Below are the code and all the weights of a small trained network. Each question names an input and a target symbol and asks about switching units off, where a switched-off unit gives its printed mean instead of its output.

import numpy as np


def w(rows, s, z=0):
    codes = np.array(rows[::2]) - 128.0
    scale = np.full(codes.shape[1], s)
    scale[-1] = z or s
    return codes * scale


def f(y):
    return np.maximum(y, 0)


def softmax(a):
    e = np.exp(a - a.max(-1, keepdims=True))
    return e / e.sum(-1, keepdims=True)


def log_softmax(a):
    a = a - a.max(-1, keepdims=True)
    return a - np.log(np.exp(a).sum(-1, keepdims=True))


def net(x, mask):
    ids = ['αβδεζηθλμξπστφψω'.index(c) for c in x.split()]
    T = len(ids)
    res = E[ids] + P[:T]
    r = res
    for j in range(2):
        rows = slice(3 * j, 3 * j + 3)
        q, k, v = (r @ M[0][rows].T for M in (Q, K, V))
        z = softmax(np.where(np.tri(T) > 0, q @ k.T / 3**0.5, -1e9)) @ v
        o = O[0][rows]
        res = res + np.where(mask[j], z, o[:, -1]) @ o[:, :-1]
    y = f(res @ A[0][:, :-1].T + A[0][:, -1])
    res = res + np.where(mask[2:10], y, B[0][:, -1]) @ B[0][:, :-1]
    return log_softmax(res[-1] @ U[:, :-1].T + U[:, -1])


Q, K, V, O, A, B = {}, {}, {}, {}, {}, {}
E = w([
[59,127,88],'α',
[81,172,212],'β',
[215,112,158],'δ',
[199,153,178],'ε',
[67,105,134],'ζ',
[112,144,176],'η',
[228,195,127],'θ',
[84,90,115],'λ',
[202,130,185],'μ',
[190,156,181],'ξ',
[110,143,179],'π',
[160,64,137],'σ',
[80,41,204],'τ',
[126,122,162],'φ',
[226,118,6],'ψ',
[179,142,214],'ω',
],0.015)
P = w([
[143,10,107],'0',
[134,114,125],'1',
[125,130,133],'2',
[130,135,125],'3',
[127,133,129],'4',
[106,150,148],'5',
[137,132,120],'6',
[140,135,116],'7',
[139,123,119],'8',
[128,144,127],'9',
[116,150,137],'10',
[137,136,118],'11',
],0.014)
Q[0] = w([
[159,164,135],'H0',
[60,161,170],'H0',
[124,109,96],'H0',
[137,182,82],'H1',
[68,144,255],'H1',
[44,122,57],'H1',
],0.0088)
K[0] = w([
[132,126,119],'H0',
[67,107,150],'H0',
[129,163,82],'H0',
[152,126,128],'H1',
[155,4,120],'H1',
[36,151,86],'H1',
],0.013)
V[0] = w([
[127,132,136],'H0',
[254,127,21],'H0',
[26,134,152],'H0',
[70,182,116],'H1',
[121,43,77],'H1',
[101,139,87],'H1',
],0.0094)
O[0] = w([
[184,125,107,126],'H0',
[126,215,159,105],'H0',
[118,193,217,125],'H0',
[1,172,118,27],'H1',
[136,195,86,252],'H1',
[81,212,44,99],'H1',
],0.006,0.0031)
A[0] = w([
[160,82,115,133],'N0',
[183,44,72,254],'N1',
[108,107,160,114],'N2',
[205,102,185,105],'N3',
[230,163,161,103],'N4',
[144,131,203,51],'N5',
[94,62,74,92],'N6',
[120,169,6,179],'N7',
],0.011,0.0076)
B[0] = w([
[125,165,179,163],'N0',
[83,203,194,254],'N1',
[164,49,220,138],'N2',
[186,102,1,205],'N3',
[87,53,23,214],'N4',
[162,118,6,145],'N5',
[162,186,11,151],'N6',
[62,32,204,211],'N7',
],0.0063,0.0086)
U = w([
[45,80,88,169],'α',
[150,112,152,46],'β',
[151,101,152,19],'δ',
[144,149,140,41],'ε',
[152,147,165,138],'ζ',
[143,133,151,10],'η',
[134,122,161,129],'θ',
[137,143,143,84],'λ',
[182,81,72,205],'μ',
[140,107,158,69],'ξ',
[148,190,149,86],'π',
[143,111,143,92],'σ',
[166,54,250,203],'τ',
[150,233,195,254],'φ',
[140,103,109,45],'ψ',
[156,136,78,95],'ω',
],0.013,0.0034)

Each question gives the input, a string of symbols that net reads in full, and the target symbol t.
The units are the heads (3 rows each of Q, K, V and O) and the neurons (one row each of A and B). Each row of codes is followed by its name. A weight is (code - 128) times the scale printed after its matrix; where a second scale follows, it is the last column's (O, A, B and U).
mask holds one flag per unit, heads first, then neurons. A switched-off unit (its flag False) gives its mean, the last column of its rows in O or B, instead of its output. The means were averaged over made-up inputs and are rounded, as every weight is.
A unit's drop is (log p(t) with every unit on - log p(t) with that unit switched off) / (log p(t) with every unit on - log p(t) with every unit switched off).
The circuit of an input: a set's keep is (log p(t) with only the set's units on - log p(t) with every unit switched off) / (log p(t) with every unit on - log p(t) with every unit switched off). Starting from all 10 units, units are removed one at a time, each time the one whose removal leaves the highest keep (on an exact tie, the one counted first), for as long as the keep stays at least 0.8.
circuit, biggest first: the units of the circuit, biggest drop first
top k neurons: the k neurons with the biggest drops, biggest first
which heads matter: for each layer, one digit per head in row order, 1 if its drop is at least 0.15 and else 0, layers parted by /
drop when u is switched off: that unit's drop, to one decimal
input π β β β α λ α ξ ε, target μ: circuit, biggest first -> [N3, N4]
input λ τ θ α δ ψ ω, target μ: circuit, biggest first -> [N3, N4, H1]
input α α π, target φ: circuit, biggest first -> [H1, N4]
input ε ξ η ζ δ, target μ: circuit, biggest first -> [N3, H1]
input ψ μ δ α β α λ ζ τ τ ξ, target μ: top neuron -> [N4]
input α ξ β α τ δ β τ σ ε, target μ: circuit, biggest first -> [N3, N4, H1]
input α β φ α α α β β ξ, target μ: circuit, biggest first -> [N3, N4]
input ξ φ π μ, target μ: circuit, biggest first -> [N3, H1]
input τ τ β α μ ε β α ψ δ β θ, target μ: which heads matter -> 00
input ψ τ α α ψ, target α: drop when H0 is switched off -> 0.2
input β β ε ω θ β β, target τ: drop when H0 is switched off -> 0.4
input τ ε θ τ ζ α ω, target μ: drop when N3 is switched off -> 0.3
input σ ξ τ α θ η ω ψ β θ δ, target μ: drop when N7 is switched off -> 0.1
